Here is a tiny trained network, its code and every weight. The questions are about switching its units off for an input and a class, where a switched-off unit gives its printed mean instead of its output.

import numpy as np


def w(rows, s, z=0):
    codes = np.array(rows[::2]) - 128.0
    scale = np.full(codes.shape[1], s)
    scale[-1] = z or s
    return codes * scale


def f(y):
    return np.maximum(y, 0)


def log_softmax(a):
    a = a - a.max(-1, keepdims=True)
    return a - np.log(np.exp(a).sum(-1, keepdims=True))


def net(x, mask):
    res = np.array(x, float).reshape(1, 4) / 4 @ E
    y = f(res @ A[0][:, :-1].T + A[0][:, -1])
    res = res + np.where(mask, y, B[0][:, -1]) @ B[0][:, :-1]
    return log_softmax(res[-1] @ U[:, :-1].T + U[:, -1])


A, B = {}, {}
E = w([
[110,88,185,173,183,121,251],'x0',
[213,155,106,218,117,69,131],'x1',
[143,163,13,177,223,196,120],'x2',
[128,222,245,159,138,187,109],'x3',
],0.014)
A[0] = w([
[147,40,49,99,102,103,152,23],'N0',
[121,108,182,169,187,117,244,105],'N1',
[4,111,131,44,144,193,118,230],'N2',
[131,106,166,86,25,64,163,71],'N3',
[153,239,209,145,131,201,121,38],'N4',
[129,178,50,133,165,155,170,2],'N5',
[118,155,64,139,200,164,127,227],'N6',
[128,142,103,111,104,130,50,51],'N7',
[180,191,118,90,84,123,47,55],'N8',
[190,159,114,220,100,53,116,190],'N9',
],0.012,0.0038)
B[0] = w([
[93,50,111,172,5,186,158,197],'N0',
[93,176,44,189,157,81,123,239],'N1',
[158,99,90,62,162,43,107,250],'N2',
[99,130,219,190,161,129,98,234],'N3',
[104,2,114,113,111,181,190,253],'N4',
[104,146,205,167,137,174,106,187],'N5',
[120,95,203,163,191,96,106,217],'N6',
[76,203,134,166,107,111,180,188],'N7',
[60,158,71,196,139,72,136,220],'N8',
[184,31,74,92,162,73,74,233],'N9',
],0.013,0.019)
U = w([
[78,211,90,179,151,75,184,128],'0',
[107,89,143,132,104,163,195,138],'1',
[161,120,123,94,165,63,80,147],'2',
[109,156,248,170,167,119,89,102],'3',
[128,144,142,131,155,95,119,244],'4',
[209,155,138,74,111,145,136,84],'5',
[139,195,147,137,109,157,158,79],'6',
],0.014,0.011)

Each question gives the input, the list of numbers given to net, and the class t.
The units are the neurons (one row each of A and B). Each row of codes is followed by its name. A weight is (code - 128) times the scale printed after its matrix; where a second scale follows, it is the last column's (A, B and U).
mask holds one flag per neuron, in row order. A switched-off neuron (its flag False) gives its mean, the last column of its row in B, instead of its output. The means were averaged over made-up inputs and are rounded, as every weight is.
A unit's drop is (log p(t) with every unit on - log p(t) with that unit switched off) / (log p(t) with every unit on - log p(t) with every unit switched off).
The circuit of an input: a set's keep is (log p(t) with only the set's units on - log p(t) with every unit switched off) / (log p(t) with every unit on - log p(t) with every unit switched off). Starting from all 10 units, units are removed one at a time, each time the one whose removal leaves the highest keep (on an exact tie, the one counted first), for as long as the keep stays at least 0.8.
units of the circuit, in order: the units of the circuit, biggest drop first
most important unit: the unit with the biggest drop
top k neurons: the k neurons with the biggest drops, biggest first
drop of u: that unit's drop, to one decimal
input [-3,4,-2,-7], class 1: most important unit => N0
input [5,-1,-6,6], class 1: top 4 neurons => N4, N8, N6, N5
input [-4,7,8,1], class 3: top 2 neurons => N5, N6
input [0,1,-7,-8], class 1: top 2 neurons => N0, N6
input [4,5,0,3], class 2: top 2 neurons => N9, N8
input [1,-6,4,-2], class 2: top 2 neurons => N2, N3
input [-5,-5,-2,0], class 0: top 4 neurons => N9, N7, N8, N6
input [2,6,2,4], class 2: top 2 neurons => N9, N0
input [-6,1,7,0], class 3: top 3 neurons => N6, N5, N1
input [-7,6,0,2], class 0: top 3 neurons => N8, N7, N2
input [-5,2,-2,6], class 1: top 2 neurons => N4, N1
input [-4,-1,-7,1], class 3: top 2 neurons => N3, N1
input [3,8,5,-6], class 2: drop of N4 => 0.7
input [1,7,1,-8], class 1: units of the circuit, in order => N0
input [4,8,1,3], class 2: drop of N9 => 1.3
input [-7,6,-1,3], class 0: drop of N8 => 3.4
